Below are the code and all the weights of a small trained network. Each question names an input and a target symbol and asks about switching units off, where a switched-off unit gives its printed mean instead of its output.

import numpy as np


def w(rows, s, z=0):
    codes = np.array(rows[::2]) - 128.0
    scale = np.full(codes.shape[1], s)
    scale[-1] = z or s
    return codes * scale


def f(y):
    return y / 2 * (1 + np.tanh(0.7978845608 * (y + 0.044715 * y**3)))


def softmax(a):
    e = np.exp(a - a.max(-1, keepdims=True))
    return e / e.sum(-1, keepdims=True)


def log_softmax(a):
    a = a - a.max(-1, keepdims=True)
    return a - np.log(np.exp(a).sum(-1, keepdims=True))


def net(x, mask):
    ids = ['αβγεζλμξστω'.index(c) for c in x.split()]
    T = len(ids)
    res = E[ids] + P[:T]
    u = 0
    for l in range(3):
        q, k, v = (res @ M[l].T for M in (Q, K, V))
        z = softmax(np.where(np.tri(T) > 0, q @ k.T / 2**0.5, -1e9)) @ v
        res = res + np.where(mask[u], z, O[l][:, -1]) @ O[l][:, :-1]
        u += 1
        y = f(res @ A[l][:, :-1].T + A[l][:, -1])
        res = res + np.where(mask[u : u + 8], y, B[l][:, -1]) @ B[l][:, :-1]
        u += 8
    return log_softmax(res[-1] @ U[:, :-1].T + U[:, -1])


Q, K, V, O, A, B = {}, {}, {}, {}, {}, {}
E = w([
[78,181,149,98],'α',
[65,202,164,89],'β',
[127,239,30,235],'γ',
[77,156,219,70],'ε',
[78,130,210,81],'ζ',
[120,58,216,205],'λ',
[28,63,201,122],'μ',
[225,22,44,49],'ξ',
[137,149,73,2],'σ',
[197,160,198,226],'τ',
[210,94,100,90],'ω',
],0.0069)
P = w([
[22,251,200,108],'0',
[53,186,183,125],'1',
[124,125,174,91],'2',
[195,98,174,51],'3',
[219,95,152,47],'4',
[235,101,151,38],'5',
],0.0024)
Q[0] = w([
[116,130,126,24],'L0H0',
[126,119,127,2],'L0H0',
],0.008)
K[0] = w([
[242,29,19,1],'L0H0',
[249,22,43,41],'L0H0',
],0.0071)
V[0] = w([
[59,196,235,208],'L0H0',
[211,17,1,47],'L0H0',
],0.0056)
O[0] = w([
[254,125,228,98,214],'L0H0',
[2,104,8,182,1],'L0H0',
],0.005,0.0019)
A[0] = w([
[195,174,155,168,242],'L0N0',
[64,168,98,68,144],'L0N1',
[186,28,198,105,220],'L0N2',
[122,204,126,69,155],'L0N3',
[19,65,141,114,252],'L0N4',
[100,202,158,3,188],'L0N5',
[99,35,67,131,229],'L0N6',
[207,228,148,172,228],'L0N7',
],0.006,0.0021)
B[0] = w([
[238,116,124,160,238],'L0N0',
[46,118,70,70,149],'L0N1',
[141,58,254,113,247],'L0N2',
[162,162,72,45,180],'L0N3',
[3,90,143,147,178],'L0N4',
[141,155,142,23,254],'L0N5',
[49,175,55,214,150],'L0N6',
[210,179,110,196,254],'L0N7',
],0.0051,0.0029)
Q[1] = w([
[87,200,1,223],'L1H0',
[238,181,167,110],'L1H0',
],0.0064)
K[1] = w([
[78,213,5,111],'L1H0',
[255,145,161,225],'L1H0',
],0.0058)
V[1] = w([
[158,202,78,187],'L1H0',
[170,51,127,254],'L1H0',
],0.0069)
O[1] = w([
[204,232,7,194,3],'L1H0',
[214,3,93,232,79],'L1H0',
],0.0057,0.0007)
A[1] = w([
[27,213,94,17,190],'L1N0',
[222,205,149,116,209],'L1N1',
[243,169,178,147,242],'L1N2',
[89,88,246,52,130],'L1N3',
[72,31,188,119,251],'L1N4',
[109,139,13,252,232],'L1N5',
[227,160,145,139,202],'L1N6',
[38,23,215,108,224],'L1N7',
],0.0046,0.0026)
B[1] = w([
[46,120,89,71,226],'L1N0',
[233,127,91,88,219],'L1N1',
[231,85,138,81,254],'L1N2',
[93,195,210,139,226],'L1N3',
[49,101,209,207,194],'L1N4',
[90,254,129,194,165],'L1N5',
[217,95,92,99,208],'L1N6',
[39,140,202,191,209],'L1N7',
],0.0054,0.0059)
Q[2] = w([
[51,230,192,79],'L2H0',
[123,104,66,254],'L2H0',
],0.0052)
K[2] = w([
[31,62,37,94],'L2H0',
[218,254,89,158],'L2H0',
],0.0046)
V[2] = w([
[151,96,40,3],'L2H0',
[141,85,235,247],'L2H0',
],0.0049)
O[2] = w([
[124,53,57,2,96],'L2H0',
[172,149,195,206,253],'L2H0',
],0.0064,0.0011)
A[2] = w([
[183,8,159,154,171],'L2N0',
[64,133,96,221,168],'L2N1',
[41,33,102,42,153],'L2N2',
[176,62,156,155,212],'L2N3',
[39,86,70,53,205],'L2N4',
[207,153,64,69,250],'L2N5',
[110,108,46,200,198],'L2N6',
[2,202,188,220,77],'L2N7',
],0.0053,0.0023)
B[2] = w([
[87,17,190,96,232],'L2N0',
[80,196,39,64,156],'L2N1',
[128,50,86,171,238],'L2N2',
[84,49,194,149,225],'L2N3',
[113,73,87,179,252],'L2N4',
[234,135,37,97,253],'L2N5',
[71,229,148,114,141],'L2N6',
[230,166,3,199,252],'L2N7',
],0.0051,0.0064)
U = w([
[151,173,132,61,2],'α',
[155,192,130,4,11],'β',
[238,203,39,158,102],'γ',
[104,190,213,46,174],'ε',
[108,191,205,103,150],'ζ',
[92,31,220,184,93],'λ',
[143,200,155,250,146],'μ',
[75,230,40,221,145],'ξ',
[72,24,113,90,54],'σ',
[189,15,114,143,189],'τ',
[104,127,117,143,235],'ω',
],0.0042,0.0035)

Each question gives the input, a string of symbols that net reads in full, and the target symbol t.
The units are the heads (2 rows each of Q, K, V and O) and the neurons (one row each of A and B). Each row of codes is followed by its name. A weight is (code - 128) times the scale printed after its matrix; where a second scale follows, it is the last column's (O, A, B and U).
mask holds one flag per unit, layer by layer, with each layer's heads first. A switched-off unit (its flag False) gives its mean, the last column of its rows in O or B, instead of its output. The means were averaged over made-up inputs and are rounded, as every weight is.
A unit's drop is (log p(t) with every unit on - log p(t) with that unit switched off) / (log p(t) with every unit on - log p(t) with every unit switched off).
most important unit: the unit with the biggest drop
top k neurons: the k neurons with the biggest drops, biggest first
top k neurons in layer l: the k neurons of layer l with the biggest drops, biggest first
drop when u is switched off: that unit's drop, to one decimal
input σ ε ε, target σ: top 3 neurons : (L1N0; L2N2; L0N2)
input τ β σ μ ω λ, target λ: top 2 neurons in layer 0 : (L0N2; L0N3)
input γ β β μ β ε, target μ: top 2 neurons : (L0N2; L1N7)
input β τ ε, target τ: top 2 neurons in layer 0 : (L0N7; L0N0)
input ω ε γ μ, target μ: most important unit : L2N7
input ω ξ σ α ζ, target σ: top 3 neurons : (L1N0; L0N1; L0N2)
input β λ τ α ω τ, target τ: top 2 neurons in layer 0 : (L0N7; L0N0)
input τ β α, target τ: top 2 neurons : (L0N7; L0N0)
input γ λ α, target λ: top 2 neurons in layer 1 : (L1N5; L1N0)
input γ ζ ξ σ γ β, target σ: top 2 neurons : (L1N0; L0N1)
input ξ λ ξ ω, target ξ: top 2 neurons in layer 0 : (L0N6; L0N5)
input α ε α ξ ξ ω, target ξ: top 2 neurons : (L0N6; L1N5)
input μ ξ ξ σ σ γ, target γ: top 3 neurons in layer 2 : (L2N5; L2N0; L2N3)
input τ ε β, target τ: most important unit : L0H0
input β γ β ξ μ, target ξ: top 2 neurons : (L2N7; L1N2)
input μ ε ε, target μ: top 2 neurons in layer 1 : (L1N7; L1N3)
input ξ β μ, target ξ: top 3 neurons : (L2N7; L1N2; L0N4)
input ε σ α, target σ: top 2 neurons in layer 1 : (L1N0; L1N5)
input β σ α β, target σ: top 3 neurons : (L1N0; L2N2; L2N4)
input λ γ ε, target λ: top neuron : (L0N2)
input α α ε β β, target ε: drop when L2N3 is switched off : 0.0
input μ ε β, target μ: drop when L2N7 is switched off : 0.2
